Here is a tiny trained network, its code and every weight. The questions are about switching its units off for an input and a class, where a switched-off unit gives its printed mean instead of its output.

import numpy as np


def w(rows, s, z=0):
    codes = np.array(rows[::2]) - 128.0
    scale = np.full(codes.shape[1], s)
    scale[-1] = z or s
    return codes * scale


def norm(h):
    return h / np.sqrt((h * h).mean(-1, keepdims=True) + 1e-5)


def f(y):
    return y / 2 * (1 + np.tanh(0.7978845608 * (y + 0.044715 * y**3)))


def log_softmax(a):
    a = a - a.max(-1, keepdims=True)
    return a - np.log(np.exp(a).sum(-1, keepdims=True))


def net(x, mask):
    res = np.array(x, float).reshape(1, 5) / 4 @ E
    u = 0
    for l in range(3):
        y = f(norm(res) @ A[l][:, :-1].T + A[l][:, -1])
        res = res + np.where(mask[u : u + 5], y, B[l][:, -1]) @ B[l][:, :-1]
        u += 5
    return log_softmax(norm(res)[-1] @ U[:, :-1].T + U[:, -1])


A, B = {}, {}
E = w([
[71,107,75,57,149],'x0',
[145,136,140,129,170],'x1',
[101,83,117,155,2],'x2',
[186,160,109,186,99],'x3',
[154,137,143,162,121],'x4',
],0.0078)
A[0] = w([
[117,58,150,126,111,79],'0.n1',
[144,138,162,76,181,130],'0.n2',
[49,120,107,142,108,109],'0.n3',
[80,166,167,132,223,59],'0.n4',
[254,87,203,165,151,252],'0.n5',
],0.0096,0.0018)
B[0] = w([
[108,111,116,76,118,143],'0.n1',
[193,9,156,68,165,186],'0.n2',
[98,106,134,125,120,157],'0.n3',
[136,157,187,79,176,208],'0.n4',
[120,163,39,163,140,254],'0.n5',
],0.012,0.0063)
A[1] = w([
[164,111,103,90,207,4],'1.n1',
[33,78,107,110,61,216],'1.n2',
[135,116,138,212,145,74],'1.n3',
[121,82,67,152,138,76],'1.n4',
[252,160,117,97,108,123],'1.n5',
],0.013,0.0024)
B[1] = w([
[160,99,179,59,187,221],'1.n1',
[147,187,227,111,74,254],'1.n2',
[63,2,102,81,136,152],'1.n3',
[90,110,157,33,130,155],'1.n4',
[121,70,116,184,79,184],'1.n5',
],0.0095,0.008)
A[2] = w([
[1,78,235,56,137,253],'2.n1',
[166,183,216,149,85,221],'2.n2',
[166,126,36,167,143,149],'2.n3',
[95,166,198,240,85,21],'2.n4',
[36,108,60,217,121,84],'2.n5',
],0.0087,0.0016)
B[2] = w([
[152,167,70,233,121,255],'2.n1',
[13,190,141,53,120,196],'2.n2',
[48,87,140,170,36,180],'2.n3',
[95,141,143,115,255,166],'2.n4',
[144,23,106,226,180,184],'2.n5',
],0.0088,0.0072)
U = w([
[32,216,231,83,8,248],'0',
[187,100,191,32,217,72],'1',
[70,41,64,228,49,14],'2',
],0.011,0.0011)

Each question gives the input, the list of numbers given to net, and the class t.
The units are the neurons (one row each of A and B). Each row of codes is followed by its name. A weight is (code - 128) times the scale printed after its matrix; where a second scale follows, it is the last column's (A, B and U).
mask holds one flag per neuron, layer by layer. A switched-off neuron (its flag False) gives its mean, the last column of its row in B, instead of its output. The means were averaged over made-up inputs and are rounded, as every weight is.
A unit's drop is (log p(t) with every unit on - log p(t) with that unit switched off) / (log p(t) with every unit on - log p(t) with every unit switched off).
The circuit of an input: a set's keep is (log p(t) with only the set's units on - log p(t) with every unit switched off) / (log p(t) with every unit on - log p(t) with every unit switched off). Starting from the 12 units with the biggest drops (on a tie, the unit counted first), units are removed one at a time, each time the one whose removal leaves the highest keep (on an exact tie, the one counted first), for as long as the keep stays at least 0.8.
circuit, biggest first: the units of the circuit, biggest drop first
top k neurons: the k neurons with the biggest drops, biggest first
top k neurons in layer l: the k neurons of layer l with the biggest drops, biggest first
drop of u: that unit's drop, to one decimal
input [6,-2,-1,3,3], class 0: circuit, biggest first	0.n2
input [8,7,2,-1,2], class 0: top 4 neurons	1.n2, 0.n4, 0.n3, 0.n5
input [1,-8,-3,3,0], class 2: top 2 neurons	1.n2, 0.n4
input [6,2,1,6,2], class 0: top 3 neurons	0.n4, 0.n5, 0.n2
input [7,6,2,-4,-5], class 0: top 3 neurons in layer 2	2.n5, 2.n1, 2.n4
input [4,5,3,8,-6], class 0: top 2 neurons in layer 0	0.n5, 0.n4
input [-6,5,-8,8,1], class 2: top 2 neurons in layer 1	1.n5, 1.n2
input [8,0,1,-7,-2], class 0: top 2 neurons	1.n2, 2.n1
input [-7,6,5,-8,4], class 2: top 2 neurons	0.n5, 1.n3
input [-4,7,-6,7,3], class 2: drop of 0.n5	0.3
